Below is a small trained network, with its code and all its weights. Each question gives an input and a target symbol and asks what happens when units are switched off, that is, made to give their printed mean instead of their output.

import numpy as np


def w(rows, s, z=0):
    codes = np.array(rows[::2]) - 128.0
    scale = np.full(codes.shape[1], s)
    scale[-1] = z or s
    return codes * scale


def f(y):
    return y / 2 * (1 + np.tanh(0.7978845608 * (y + 0.044715 * y**3)))


def softmax(a):
    e = np.exp(a - a.max(-1, keepdims=True))
    return e / e.sum(-1, keepdims=True)


def log_softmax(a):
    a = a - a.max(-1, keepdims=True)
    return a - np.log(np.exp(a).sum(-1, keepdims=True))


def net(x, mask):
    ids = ['ΓΔβεζηλμξπστφψ'.index(c) for c in x.split()]
    T = len(ids)
    res = E[ids] + P[:T]
    u = 0
    for l in range(2):
        r = res
        for j in range(2):
            rows = slice(2 * j, 2 * j + 2)
            q, k, v = (r @ M[l][rows].T for M in (Q, K, V))
            z = softmax(np.where(np.tri(T) > 0, q @ k.T / 2**0.5, -1e9)) @ v
            o = O[l][rows]
            res = res + np.where(mask[u + j], z, o[:, -1]) @ o[:, :-1]
        u += 2
        y = f(res @ A[l][:, :-1].T + A[l][:, -1])
        res = res + np.where(mask[u : u + 8], y, B[l][:, -1]) @ B[l][:, :-1]
        u += 8
    return log_softmax(res[-1] @ U[:, :-1].T + U[:, -1])


Q, K, V, O, A, B = {}, {}, {}, {}, {}, {}
E = w([
[3,37,106,87,102,147,163,128,120,94,183],'Γ',
[167,132,84,107,106,113,131,64,143,210,116],'Δ',
[96,95,101,125,77,152,206,112,158,214,106],'β',
[182,133,119,140,204,130,112,102,105,145,114],'ε',
[105,114,72,114,171,113,153,112,107,162,74],'ζ',
[159,97,162,183,135,144,162,140,161,184,164],'η',
[72,113,165,127,122,147,127,147,153,194,99],'λ',
[147,98,107,146,105,140,111,30,201,46,141],'μ',
[96,135,101,155,158,178,130,109,172,120,194],'ξ',
[169,91,94,179,194,76,210,161,118,162,113],'π',
[137,111,122,92,133,77,67,68,157,130,41],'σ',
[98,156,138,183,110,96,112,113,144,163,94],'τ',
[90,98,123,128,130,185,163,181,174,61,59],'φ',
[58,150,191,145,150,139,32,118,172,54,105],'ψ',
],0.022)
P = w([
[115,127,146,128,169,214,142,7,101,161,102],'0',
[105,132,141,116,147,171,184,108,113,168,150],'1',
[139,87,99,161,128,191,98,89,98,153,129],'2',
[40,102,161,166,170,113,150,57,177,174,160],'3',
[104,164,126,103,112,177,152,149,132,128,138],'4',
[133,95,67,160,105,167,64,117,121,124,110],'5',
[55,139,129,158,164,95,110,74,204,140,136],'6',
[99,181,114,94,89,165,137,190,157,106,148],'7',
[126,97,41,166,87,156,43,162,141,107,120],'8',
[64,160,115,160,156,73,87,109,227,120,156],'9',
[93,180,111,90,82,151,123,225,168,97,174],'10',
],0.013)
Q[0] = w([
[101,154,101,102,138,141,131,121,137,126,123],'L0H0',
[137,119,119,141,165,114,146,144,118,129,131],'L0H0',
[199,113,138,117,31,149,88,190,4,114,116],'L0H1',
[145,212,191,60,133,101,188,130,99,112,155],'L0H1',
],0.012)
K[0] = w([
[125,137,137,137,140,157,77,166,135,136,135],'L0H0',
[126,95,113,139,141,93,160,123,115,121,119],'L0H0',
[92,74,166,159,169,226,176,12,75,136,131],'L0H1',
[182,147,191,100,111,97,148,90,43,232,80],'L0H1',
],0.011)
V[0] = w([
[128,150,109,81,123,140,93,146,203,131,131],'L0H0',
[158,129,151,125,121,129,161,121,138,158,89],'L0H0',
[46,144,102,65,87,151,87,91,105,59,210],'L0H1',
[211,89,175,216,113,159,236,91,196,2,83],'L0H1',
],0.0064)
O[0] = w([
[111,130,82,165,116,157,171,169,173,89,140,185],'L0H0',
[168,154,188,139,122,158,92,63,127,159,83,178],'L0H0',
[127,121,151,148,57,151,1,83,109,117,178,253],'L0H1',
[161,65,150,188,68,117,134,117,131,76,179,98],'L0H1',
],0.01,0.0019)
A[0] = w([
[169,225,130,91,114,120,62,43,89,171,195,116],'L0N0',
[184,136,58,212,154,28,76,68,216,231,118,202],'L0N1',
[122,70,124,146,82,126,178,159,115,179,122,73],'L0N2',
[70,121,180,109,87,216,112,83,162,113,148,246],'L0N3',
[210,148,116,241,163,104,132,134,170,98,128,75],'L0N4',
[180,83,63,194,87,3,106,106,23,149,192,5],'L0N5',
[115,149,50,189,191,82,203,121,65,153,112,54],'L0N6',
[178,71,14,51,170,196,132,82,124,161,133,120],'L0N7',
],0.0061,0.0026)
B[0] = w([
[118,68,73,122,109,168,202,169,99,144,127,158],'L0N0',
[61,130,159,121,140,59,155,177,93,170,204,253],'L0N1',
[91,146,130,190,78,165,122,115,137,57,124,134],'L0N2',
[127,69,60,122,198,50,75,107,106,176,93,210],'L0N3',
[87,158,83,84,119,156,188,162,83,173,102,141],'L0N4',
[109,82,144,164,102,139,2,101,130,158,96,142],'L0N5',
[96,109,101,94,109,194,102,108,99,56,166,153],'L0N6',
[214,85,79,122,132,105,128,96,135,140,103,167],'L0N7',
],0.008,0.011)
Q[1] = w([
[206,157,121,138,59,174,21,168,71,126,72],'L1H0',
[85,75,12,223,224,61,43,142,56,206,116],'L1H0',
[4,9,98,121,234,2,157,132,99,208,213],'L1H1',
[199,105,109,195,98,153,82,139,64,127,98],'L1H1',
],0.0076)
K[1] = w([
[61,48,76,166,206,176,154,49,162,83,164],'L1H0',
[112,130,19,113,138,109,67,212,254,49,191],'L1H0',
[139,159,30,117,78,64,83,246,173,43,117],'L1H1',
[220,15,57,158,233,138,146,53,132,43,101],'L1H1',
],0.0066)
V[1] = w([
[86,92,145,48,20,93,171,101,96,129,112],'L1H0',
[199,123,52,167,125,173,209,84,225,254,202],'L1H0',
[203,138,104,135,174,12,125,75,112,106,144],'L1H1',
[92,250,107,197,55,123,135,86,75,137,152],'L1H1',
],0.0066)
O[1] = w([
[89,200,127,97,10,125,204,139,110,125,55,94],'L1H0',
[127,207,56,182,103,137,109,169,140,120,169,167],'L1H0',
[93,142,185,65,143,120,121,140,228,85,213,249],'L1H1',
[98,177,144,151,155,137,164,25,93,150,143,4],'L1H1',
],0.011,0.0028)
A[1] = w([
[255,151,159,125,147,169,170,159,148,186,131,149],'L1N0',
[159,157,209,243,62,97,75,75,111,107,72,189],'L1N1',
[91,92,132,103,56,166,103,181,43,65,52,38],'L1N2',
[135,104,96,144,151,68,151,91,95,174,145,109],'L1N3',
[88,93,174,163,207,131,96,119,119,113,134,125],'L1N4',
[67,145,190,170,99,97,78,116,136,203,158,3],'L1N5',
[147,143,120,116,121,98,40,49,187,150,86,158],'L1N6',
[130,80,10,165,120,109,153,198,133,154,46,169],'L1N7',
],0.0079,0.005)
B[1] = w([
[205,178,254,90,108,214,154,194,80,186,236,130],'L1N0',
[86,123,176,22,166,47,157,104,215,83,149,158],'L1N1',
[96,187,137,137,37,104,119,218,67,140,112,155],'L1N2',
[164,203,215,173,160,144,85,149,78,44,70,199],'L1N3',
[225,100,123,132,95,99,175,68,83,179,127,221],'L1N4',
[166,100,56,102,134,187,103,116,96,75,122,219],'L1N5',
[79,168,123,174,155,177,210,169,79,138,209,250],'L1N6',
[221,137,152,115,122,191,157,125,188,107,70,244],'L1N7',
],0.0074,0.011)
U = w([
[122,94,112,95,122,136,143,168,67,147,144,69],'Γ',
[210,125,99,92,107,51,183,123,102,157,169,60],'Δ',
[146,81,116,136,106,127,180,80,156,161,137,91],'β',
[161,133,199,37,187,198,106,147,102,59,173,89],'ε',
[156,103,81,2,197,173,124,92,115,58,113,73],'ζ',
[116,97,214,173,139,147,172,168,133,144,179,127],'η',
[85,83,170,142,231,188,116,184,146,178,72,43],'λ',
[146,101,164,89,96,142,132,83,134,44,193,169],'μ',
[148,102,88,165,198,96,101,184,122,120,143,137],'ξ',
[125,60,81,137,179,111,250,186,83,80,147,4],'π',
[81,73,111,101,202,43,195,204,174,200,141,215],'σ',
[81,137,139,164,173,128,154,97,75,106,118,234],'τ',
[167,86,220,174,154,87,136,156,168,32,107,208],'φ',
[143,38,162,113,186,137,147,137,95,125,142,112],'ψ',
],0.006,0.0037)

Each question gives the input, a string of symbols that net reads in full, and the target symbol t.
The units are the heads (2 rows each of Q, K, V and O) and the neurons (one row each of A and B). Each row of codes is followed by its name. A weight is (code - 128) times the scale printed after its matrix; where a second scale follows, it is the last column's (O, A, B and U).
mask holds one flag per unit, layer by layer, with each layer's heads first. A switched-off unit (its flag False) gives its mean, the last column of its rows in O or B, instead of its output. The means were averaged over made-up inputs and are rounded, as every weight is.
A unit's drop is (log p(t) with every unit on - log p(t) with that unit switched off) / (log p(t) with every unit on - log p(t) with every unit switched off).
The circuit of an input: a set's keep is (log p(t) with only the set's units on - log p(t) with every unit switched off) / (log p(t) with every unit on - log p(t) with every unit switched off). Starting from the 12 units with the biggest drops (on a tie, the unit counted first), units are removed one at a time, each time the one whose removal leaves the highest keep (on an exact tie, the one counted first), for as long as the keep stays at least 0.8.
circuit, biggest first: the units of the circuit, biggest drop first
most important unit: the unit with the biggest drop
k most important neurons: the k neurons with the biggest drops, biggest first
top k neurons in layer l: the k neurons of layer l with the biggest drops, biggest first
heads that matter: for each layer, one digit per head in row order, 1 if its drop is at least 0.15 and else 0, layers parted by /
input τ ξ ψ β σ σ ε, target σ: circuit, biggest first : L1H1, L0N1, L1N7
input ξ τ σ σ τ σ, target ξ: heads that matter : 01 / 10
input λ φ σ σ μ β ψ σ τ ξ, target τ: most important unit : L1H1
input σ τ η Γ ζ ζ, target Γ: circuit, biggest first : L0H1, L1H0, L1N2
input ζ ξ σ τ ε τ, target ξ: heads that matter : 01 / 10
input σ β τ σ σ ε ζ φ σ β, target φ: 2 most important neurons : L1N7, L1N3
input ψ τ σ λ τ β, target ψ: circuit, biggest first : L1H0, L0H1, L0N3, L0H0
input σ ε ξ μ, target ξ: heads that matter : 00 / 10
input Δ β σ φ σ η, target φ: heads that matter : 01 / 01
input τ σ σ μ ε ε β Δ ζ, target μ: circuit, biggest first : L0H1, L1N1, L0N5
input σ σ σ π σ ψ τ, target ψ: heads that matter : 00 / 10
input σ σ σ ψ ξ σ σ λ π Γ, target π: heads that matter : 11 / 01
input η ψ σ ζ σ σ ξ ε, target ε: circuit, biggest first : L1N0, L0N1, L0N3
input ζ φ σ σ, target φ: circuit, biggest first : L1H1, L0H1, L1N3, L1N7
input ψ Γ ξ ψ ε Γ π μ σ, target μ: circuit, biggest first : L0H1
input Δ τ π σ Γ, target Γ: circuit, biggest first : L1N2, L1H1
input ψ ζ Γ σ λ σ, target Γ: 2 most important neurons : L1N2, L0N0
input η ξ ε ε λ, target λ: circuit, biggest first : L0H1, L1H1, L1N7, L1N4
input τ ψ σ Γ λ τ, target Γ: circuit, biggest first : L0H1, L1N2, L1H0
input τ τ τ σ ξ τ σ σ Γ, target Γ: circuit, biggest first : L1N2, L0H1, L1H0
input ξ ξ σ η, target σ: top 2 neurons in layer 1 : L1N3, L1N7
input τ ξ λ π, target π: circuit, biggest first : L0H1, L0N6
input μ ζ σ λ φ ε σ σ σ, target φ: 2 most important neurons : L0N1, L1N7
input ζ Δ σ ψ ε, target ε: 2 most important neurons : L1N0, L0N3
input ψ ζ φ, target φ: circuit, biggest first : L0H1, L1N7, L1H1
input ζ σ τ ζ τ τ τ ζ β, target β: most important unit : L1N7
input σ ψ σ, target ψ: most important neuron : L1N4
